Below are the code and all the weights of a small trained network. Each question names an input and a class and asks about switching units off, where a switched-off unit gives its printed mean instead of its output.

import numpy as np


def w(rows, s, z=0):
    codes = np.array(rows[::2]) - 128.0
    scale = np.full(codes.shape[1], s)
    scale[-1] = z or s
    return codes * scale


def f(y):
    return np.maximum(y, 0)


def log_softmax(a):
    a = a - a.max(-1, keepdims=True)
    return a - np.log(np.exp(a).sum(-1, keepdims=True))


def net(x, mask):
    res = np.array(x, float).reshape(1, 8) / 4 @ E
    y = f(res @ A[0][:, :-1].T + A[0][:, -1])
    res = res + np.where(mask, y, B[0][:, -1]) @ B[0][:, :-1]
    return log_softmax(res[-1] @ U[:, :-1].T + U[:, -1])


A, B = {}, {}
E = w([
[125,128,130,129,128,128],'x0',
[119,136,123,133,127,124],'x1',
[215,145,179,221,76,70],'x2',
[127,130,132,129,128,131],'x3',
[125,123,128,128,129,124],'x4',
[115,212,195,51,153,42],'x5',
[98,116,117,75,11,122],'x6',
[123,134,123,132,127,125],'x7',
],0.011)
A[0] = w([
[131,143,161,128,124,94,59],'neuron 0',
[88,82,103,129,145,157,224],'neuron 1',
[109,119,126,100,48,126,156],'neuron 2',
[126,119,119,89,105,131,74],'neuron 3',
[148,123,113,139,7,153,134],'neuron 4',
[142,161,117,97,203,127,170],'neuron 5',
[84,158,123,46,123,100,143],'neuron 6',
[105,101,85,93,147,186,200],'neuron 7',
[129,144,144,142,231,131,247],'neuron 8',
[90,84,106,131,143,152,225],'neuron 9',
[191,116,83,203,159,131,254],'neuron 10',
[157,173,192,121,118,39,48],'neuron 11',
[176,119,140,175,124,127,187],'neuron 12',
[106,115,95,119,147,167,166],'neuron 13',
[108,139,125,61,164,115,116],'neuron 14',
[134,115,127,179,102,132,96],'neuron 15',
],0.017,0.0043)
B[0] = w([
[128,160,99,115,124,165,172],'neuron 0',
[142,173,81,129,140,167,195],'neuron 1',
[136,125,96,89,68,91,198],'neuron 2',
[110,157,117,117,103,94,156],'neuron 3',
[144,45,129,101,49,155,215],'neuron 4',
[96,126,168,101,189,156,204],'neuron 5',
[74,146,151,64,115,30,225],'neuron 6',
[173,202,93,90,110,121,213],'neuron 7',
[137,130,178,122,229,178,228],'neuron 8',
[187,173,114,135,131,152,190],'neuron 9',
[114,163,123,251,147,89,218],'neuron 10',
[190,218,69,108,112,182,251],'neuron 11',
[109,116,93,194,145,106,191],'neuron 12',
[141,185,128,130,107,165,183],'neuron 13',
[75,99,180,122,120,90,198],'neuron 14',
[119,77,144,160,108,136,165],'neuron 15',
],0.026,0.017)
U = w([
[149,194,129,183,182,185,253],'0',
[160,154,94,123,73,156,189],'1',
[107,113,147,251,163,120,123],'2',
[140,43,124,195,68,154,4],'3',
[85,136,207,137,199,137,23],'4',
[78,131,164,127,105,79,106],'5',
],0.011,0.0018)

Each question gives the input, the list of numbers given to net, and the class t.
The units are the neurons (one row each of A and B). Each row of codes is followed by its name. A weight is (code - 128) times the scale printed after its matrix; where a second scale follows, it is the last column's (A, B and U).
mask holds one flag per neuron, in row order. A switched-off neuron (its flag False) gives its mean, the last column of its row in B, instead of its output. The means were averaged over made-up inputs and are rounded, as every weight is.
A unit's drop is (log p(t) with every unit on - log p(t) with that unit switched off) / (log p(t) with every unit on - log p(t) with every unit switched off).
The circuit of an input: a set's keep is (log p(t) with only the set's units on - log p(t) with every unit switched off) / (log p(t) with every unit on - log p(t) with every unit switched off). Starting from the 12 units with the biggest drops (on a tie, the unit counted first), units are removed one at a time, each time the one whose removal leaves the highest keep (on an exact tie, the one counted first), for as long as the keep stays at least 0.8.
units of the circuit, in order: the units of the circuit, biggest drop first
k most important neurons: the k neurons with the biggest drops, biggest first
drop when u is switched off: that unit's drop, to one decimal
input [8,0,2,6,-2,-5,8,0], class 3: units of the circuit, in order => (neuron 4)
input [5,-2,1,3,2,-6,4,-5], class 3: units of the circuit, in order => (neuron 11; neuron 4)
input [0,7,6,1,-7,7,1,-3], class 1: 3 most important neurons => (neuron 8; neuron 10; neuron 5)
input [0,0,1,-6,8,-1,-6,-2], class 2: 2 most important neurons => (neuron 11; neuron 10)
input [4,-7,-8,2,4,-6,1,-3], class 1: 4 most important neurons => (neuron 8; neuron 7; neuron 10; neuron 5)
input [8,4,7,5,-7,-2,0,3], class 2: units of the circuit, in order => (neuron 10; neuron 12)
input [5,5,0,-5,0,4,7,3], class 5: 2 most important neurons => (neuron 6; neuron 7)
input [-3,2,1,0,3,0,8,1], class 3: 2 most important neurons => (neuron 4; neuron 11)
input [-5,-8,4,5,-1,7,2,3], class 1: 2 most important neurons => (neuron 11; neuron 8)
input [4,-3,4,-3,-8,0,8,-3], class 3: 2 most important neurons => (neuron 4; neuron 7)
input [7,8,1,-1,5,-5,4,-5], class 3: 2 most important neurons => (neuron 11; neuron 4)
input [3,-3,5,5,-4,-1,7,2], class 3: drop when neuron 4 is switched off => 0.1
input [-6,-8,-1,5,-5,3,0,-8], class 4: drop when neuron 5 is switched off => 0.0
input [-3,2,-8,-8,6,5,1,-2], class 5: units of the circuit, in order => (neuron 6)
input [-8,4,3,-4,-7,6,3,-3], class 1: drop when neuron 11 is switched off => 0.7
input [-7,-5,0,-3,1,5,4,-6], class 5: 2 most important neurons => (neuron 6; neuron 7)
